Below are the code and all the weights of a small trained network. Each question names an input and a target symbol and asks about switching units off, where a switched-off unit gives its printed mean instead of its output.

import numpy as np


def w(rows, s, z=0):
    codes = np.array(rows[::2]) - 128.0
    scale = np.full(codes.shape[1], s)
    scale[-1] = z or s
    return codes * scale


def norm(h):
    return h / np.sqrt((h * h).mean(-1, keepdims=True) + 1e-5)


def f(y):
    return np.maximum(y, 0)


def softmax(a):
    e = np.exp(a - a.max(-1, keepdims=True))
    return e / e.sum(-1, keepdims=True)


def log_softmax(a):
    a = a - a.max(-1, keepdims=True)
    return a - np.log(np.exp(a).sum(-1, keepdims=True))


def net(x, mask):
    ids = ['ΓΔΘΞΠαζηλμστφψω'.index(c) for c in x.split()]
    T = len(ids)
    res = E[ids] + P[:T]
    r = norm(res)
    for j in range(2):
        rows = slice(2 * j, 2 * j + 2)
        q, k, v = (r @ M[0][rows].T for M in (Q, K, V))
        z = softmax(np.where(np.tri(T) > 0, q @ k.T / 2**0.5, -1e9)) @ v
        o = O[0][rows]
        res = res + np.where(mask[j], z, o[:, -1]) @ o[:, :-1]
    y = f(norm(res) @ A[0][:, :-1].T + A[0][:, -1])
    res = res + np.where(mask[2:6], y, B[0][:, -1]) @ B[0][:, :-1]
    return log_softmax(norm(res)[-1] @ U[:, :-1].T + U[:, -1])


Q, K, V, O, A, B = {}, {}, {}, {}, {}, {}
E = w([
[167,135,168,97,193,115,179,206],'Γ',
[178,80,138,164,86,60,166,102],'Δ',
[225,99,159,163,107,54,161,165],'Θ',
[189,82,181,152,104,52,144,149],'Ξ',
[189,91,135,123,114,110,132,171],'Π',
[154,192,172,91,87,155,117,122],'α',
[185,180,83,99,118,146,113,122],'ζ',
[154,152,144,172,139,206,123,77],'η',
[103,127,66,74,128,71,49,131],'λ',
[83,114,80,72,61,135,108,154],'μ',
[86,188,119,172,127,182,2,148],'σ',
[74,110,100,148,102,189,167,129],'τ',
[110,84,14,146,164,169,130,132],'φ',
[92,111,105,160,214,135,75,107],'ψ',
[48,91,109,117,155,164,95,148],'ω',
],0.0055)
P = w([
[102,214,147,194,171,81,176,253],'0',
[109,173,122,213,91,116,91,162],'1',
[133,129,165,96,161,140,148,156],'2',
[166,108,120,167,42,162,52,105],'3',
[156,84,163,76,120,141,137,85],'4',
[215,76,127,90,78,211,46,132],'5',
],0.0044)
Q[0] = w([
[38,221,135,188,142,54,196,97],'head 1',
[96,183,86,247,81,168,10,172],'head 1',
[225,55,117,42,141,205,92,142],'head 2',
[153,162,186,28,156,70,254,67],'head 2',
],0.0086)
K[0] = w([
[145,163,156,154,137,69,182,195],'head 1',
[62,179,82,139,166,174,96,133],'head 1',
[138,43,114,105,98,166,78,65],'head 2',
[246,169,148,102,96,93,172,133],'head 2',
],0.011)
V[0] = w([
[102,180,254,100,63,140,96,113],'head 1',
[191,214,70,91,120,120,156,113],'head 1',
[171,132,160,172,223,120,61,69],'head 2',
[104,130,114,52,124,33,50,153],'head 2',
],0.0068)
O[0] = w([
[26,222,216,204,78,142,141,156,79],'head 1',
[245,190,107,48,12,113,130,126,250],'head 1',
[245,218,116,216,220,71,104,135,155],'head 2',
[63,104,127,65,136,1,2,227,82],'head 2',
],0.0062,0.002)
A[0] = w([
[126,31,96,133,102,139,118,224,59],'neuron 1',
[103,104,85,103,82,254,165,68,85],'neuron 2',
[42,37,87,172,175,144,77,138,3],'neuron 3',
[173,99,52,186,203,85,163,87,153],'neuron 4',
],0.0062,0.0038)
B[0] = w([
[146,74,181,153,147,177,96,20,219],'neuron 1',
[95,93,54,205,140,67,195,226,249],'neuron 2',
[194,181,70,87,180,253,120,248,192],'neuron 3',
[8,193,113,64,155,92,126,33,254],'neuron 4',
],0.0061,0.0031)
U = w([
[145,127,197,53,213,124,210,182,77],'Γ',
[50,128,155,92,100,77,184,56,169],'Δ',
[171,121,180,143,142,11,205,102,13],'Θ',
[106,106,195,198,134,42,127,164,176],'Ξ',
[166,37,193,157,125,164,96,54,152],'Π',
[36,221,205,122,65,161,135,123,159],'α',
[206,176,96,78,36,124,118,147,156],'ζ',
[186,200,133,222,147,204,198,67,8],'η',
[106,95,122,100,129,39,10,190,91],'λ',
[2,87,130,63,49,160,92,130,117],'μ',
[106,199,141,242,123,134,34,183,85],'σ',
[72,83,76,171,82,157,218,168,227],'τ',
[142,51,11,59,158,157,168,69,2],'φ',
[123,197,95,141,234,77,83,72,197],'ψ',
[108,125,101,104,190,246,79,196,132],'ω',
],0.0098,0.003)

Each question gives the input, a string of symbols that net reads in full, and the target symbol t.
The units are the heads (2 rows each of Q, K, V and O) and the neurons (one row each of A and B). Each row of codes is followed by its name. A weight is (code - 128) times the scale printed after its matrix; where a second scale follows, it is the last column's (O, A, B and U).
mask holds one flag per unit, heads first, then neurons. A switched-off unit (its flag False) gives its mean, the last column of its rows in O or B, instead of its output. The means were averaged over made-up inputs and are rounded, as every weight is.
A unit's drop is (log p(t) with every unit on - log p(t) with that unit switched off) / (log p(t) with every unit on - log p(t) with every unit switched off).
The circuit of an input: a set's keep is (log p(t) with only the set's units on - log p(t) with every unit switched off) / (log p(t) with every unit on - log p(t) with every unit switched off). Starting from all 6 units, units are removed one at a time, each time the one whose removal leaves the highest keep (on an exact tie, the one counted first), for as long as the keep stays at least 0.8.
units of the circuit, in order: the units of the circuit, biggest drop first
k most important neurons: the k neurons with the biggest drops, biggest first
which heads matter: for each layer, one digit per head in row order, 1 if its drop is at least 0.15 and else 0, layers parted by /
drop of u: that unit's drop, to one decimal
input Ξ Ξ Π η ψ Θ, target ψ: which heads matter => 01
input μ ζ Δ, target Δ: units of the circuit, in order => [neuron 4; head 1]
input ζ ζ η η ω Θ, target ω: which heads matter => 10
input Π ζ φ Δ, target φ: units of the circuit, in order => [head 1]
input σ τ ζ Π, target τ: units of the circuit, in order => [head 2; neuron 2]
input ζ τ τ η ψ σ, target ψ: which heads matter => 01
input ζ Θ ζ τ ω η, target ω: units of the circuit, in order => [head 1; neuron 3]
input σ ψ Π τ, target ψ: units of the circuit, in order => [head 2; neuron 4]
input α ζ λ ω Γ μ, target ω: which heads matter => 10
input ζ ζ φ ζ, target φ: which heads matter => 10
input ζ φ ψ ζ, target ψ: which heads matter => 01
input ζ Π η ζ φ η, target φ: which heads matter => 10
input ζ ζ Π Γ λ ζ, target λ: which heads matter => 01
input Π ζ α, target α: which heads matter => 10
input Ξ Π η Γ, target η: which heads matter => 01
input ζ ζ τ Γ, target τ: most important neuron => [neuron 2]
input ψ ζ σ μ, target σ: which heads matter => 10
input Π τ ζ Ξ, target τ: which heads matter => 01
input ζ ψ τ σ, target ψ: which heads matter => 11
input Π ζ τ ζ σ τ, target τ: which heads matter => 01
input Π ζ ω Γ τ ψ, target ψ: units of the circuit, in order => [head 2]
input Π Δ Π Δ Δ, target Δ: units of the circuit, in order => [head 1; neuron 4]
input ψ ζ Π η Ξ, target Ξ: drop of head 1 => 0.8
input ζ ζ ζ Θ φ Π, target φ: drop of neuron 4 => 0.1
input Γ Π η ζ η ζ, target η: drop of head 2 => 1.0
input ψ η Δ ζ α τ, target τ: drop of head 2 => 0.1
input ζ η ζ Δ, target η: units of the circuit, in order => [head 2]
